Here is a tiny trained network, its code and every weight. The questions are about switching its units off for an input and a target symbol, where a switched-off unit gives its printed mean instead of its output.

import numpy as np


def w(rows, s, z=0):
    codes = np.array(rows[::2]) - 128.0
    scale = np.full(codes.shape[1], s)
    scale[-1] = z or s
    return codes * scale


def norm(h):
    return h / np.sqrt((h * h).mean(-1, keepdims=True) + 1e-5)


def f(y):
    return np.maximum(y, 0)


def softmax(a):
    e = np.exp(a - a.max(-1, keepdims=True))
    return e / e.sum(-1, keepdims=True)


def log_softmax(a):
    a = a - a.max(-1, keepdims=True)
    return a - np.log(np.exp(a).sum(-1, keepdims=True))


def net(x, mask):
    ids = ['ΓΔΛΠΩαβεζηθξτφ'.index(c) for c in x.split()]
    T = len(ids)
    res = E[ids] + P[:T]
    r = norm(res)
    for j in range(3):
        rows = slice(4 * j, 4 * j + 4)
        q, k, v = (r @ M[0][rows].T for M in (Q, K, V))
        z = softmax(np.where(np.tri(T) > 0, q @ k.T / 4**0.5, -1e9)) @ v
        o = O[0][rows]
        res = res + np.where(mask[j], z, o[:, -1]) @ o[:, :-1]
    y = f(norm(res) @ A[0][:, :-1].T + A[0][:, -1])
    res = res + np.where(mask[3:7], y, B[0][:, -1]) @ B[0][:, :-1]
    return log_softmax(norm(res)[-1] @ U[:, :-1].T + U[:, -1])


Q, K, V, O, A, B = {}, {}, {}, {}, {}, {}
E = w([
[91,91,100],'Γ',
[97,95,87],'Δ',
[100,99,80],'Λ',
[136,171,138],'Π',
[135,170,138],'Ω',
[251,31,180],'α',
[110,110,72],'β',
[136,172,137],'ε',
[135,170,142],'ζ',
[91,91,95],'η',
[89,101,144],'θ',
[142,164,89],'ξ',
[111,143,162],'τ',
[98,96,85],'φ',
],0.016)
P = w([
[130,132,134],'0',
[141,121,137],'1',
[121,138,135],'2',
[154,115,140],'3',
[111,144,132],'4',
[164,109,146],'5',
[99,151,129],'6',
[190,2,67],'7',
[90,156,126],'8',
],0.021)
Q[0] = w([
[217,163,74],'head 0',
[124,75,113],'head 0',
[106,98,50],'head 0',
[171,106,185],'head 0',
[127,82,84],'head 1',
[135,72,169],'head 1',
[175,118,188],'head 1',
[160,161,138],'head 1',
[50,122,179],'head 2',
[250,44,185],'head 2',
[136,115,104],'head 2',
[156,54,114],'head 2',
],0.017)
K[0] = w([
[117,46,74],'head 0',
[155,138,159],'head 0',
[74,125,167],'head 0',
[223,96,156],'head 0',
[225,198,142],'head 1',
[176,97,104],'head 1',
[197,53,128],'head 1',
[127,88,249],'head 1',
[106,211,71],'head 2',
[254,36,123],'head 2',
[141,165,181],'head 2',
[216,137,182],'head 2',
],0.013)
V[0] = w([
[116,128,173],'head 0',
[126,157,145],'head 0',
[89,160,148],'head 0',
[93,69,135],'head 0',
[166,77,124],'head 1',
[181,181,160],'head 1',
[132,74,165],'head 1',
[127,108,185],'head 1',
[111,197,197],'head 2',
[217,204,57],'head 2',
[114,152,248],'head 2',
[201,155,187],'head 2',
],0.017)
O[0] = w([
[83,216,141,120],'head 0',
[129,144,91,133],'head 0',
[217,227,83,205],'head 0',
[182,146,224,165],'head 0',
[100,185,124,15],'head 1',
[114,152,196,111],'head 1',
[24,116,82,5],'head 1',
[45,61,142,39],'head 1',
[249,153,199,136],'head 2',
[158,255,11,98],'head 2',
[237,128,197,83],'head 2',
[189,236,172,19],'head 2',
],0.0089,0.0022)
A[0] = w([
[63,94,48,235],'neuron 0',
[92,242,214,79],'neuron 1',
[172,39,200,253],'neuron 2',
[186,1,118,30],'neuron 3',
],0.0058,0.0027)
B[0] = w([
[253,49,95,234],'neuron 0',
[48,167,174,154],'neuron 1',
[96,126,66,253],'neuron 2',
[124,63,192,171],'neuron 3',
],0.0073,0.0045)
U = w([
[162,161,134,89],'Γ',
[105,102,97,55],'Δ',
[98,123,59,67],'Λ',
[123,97,114,181],'Π',
[191,117,230,87],'Ω',
[126,63,227,205],'α',
[112,72,116,125],'β',
[133,126,129,3],'ε',
[171,162,144,134],'ζ',
[162,168,135,104],'η',
[108,106,82,108],'θ',
[139,205,4,113],'ξ',
[153,149,138,236],'τ',
[102,85,81,119],'φ',
],0.016,0.0048)

Each question gives the input, a string of symbols that net reads in full, and the target symbol t.
The units are the heads (4 rows each of Q, K, V and O) and the neurons (one row each of A and B). Each row of codes is followed by its name. A weight is (code - 128) times the scale printed after its matrix; where a second scale follows, it is the last column's (O, A, B and U).
mask holds one flag per unit, heads first, then neurons. A switched-off unit (its flag False) gives its mean, the last column of its rows in O or B, instead of its output. The means were averaged over made-up inputs and are rounded, as every weight is.
A unit's drop is (log p(t) with every unit on - log p(t) with that unit switched off) / (log p(t) with every unit on - log p(t) with every unit switched off).
The circuit of an input: a set's keep is (log p(t) with only the set's units on - log p(t) with every unit switched off) / (log p(t) with every unit on - log p(t) with every unit switched off). Starting from all 7 units, units are removed one at a time, each time the one whose removal leaves the highest keep (on an exact tie, the one counted first), for as long as the keep stays at least 0.8.
circuit, biggest first: the units of the circuit, biggest drop first
which heads matter: for each layer, one digit per head in row order, 1 if its drop is at least 0.15 and else 0, layers parted by /
drop of u: that unit's drop, to one decimal
input ξ τ Λ ζ θ τ φ ζ, target Ω: circuit, biggest first	head 2; head 1
input ε ξ Π β, target ξ: which heads matter	001
input ξ ξ Λ, target ξ: which heads matter	011
input θ Γ θ θ φ ξ η ζ, target ξ: circuit, biggest first	head 2
input Π ξ τ ξ β θ η Π, target α: which heads matter	111
input θ β ζ, target α: which heads matter	001
input φ ξ ξ η ε, target ξ: which heads matter	011
input Ω θ α φ Γ ζ τ ζ, target Ω: which heads matter	101
input ξ ξ ξ Π, target ξ: which heads matter	101
input ξ θ ξ ξ θ ξ Γ, target α: which heads matter	011
input Λ ξ Λ ξ τ τ, target ξ: which heads matter	001
input θ θ φ Ω Γ τ η Δ, target Ω: which heads matter	001
input ζ θ ξ ξ θ, target ξ: which heads matter	000
input ξ Γ Ω, target ξ: circuit, biggest first	head 1
input ξ θ φ β, target α: circuit, biggest first	head 2; head 0
input Λ ξ Π ζ θ Π τ φ ξ, target Ω: drop of head 2	0.6
input φ ξ θ ξ η Λ τ β τ, target Ω: drop of head 0	0.2
input ξ ξ Ω Γ φ θ φ ε, target α: drop of head 0	0.3
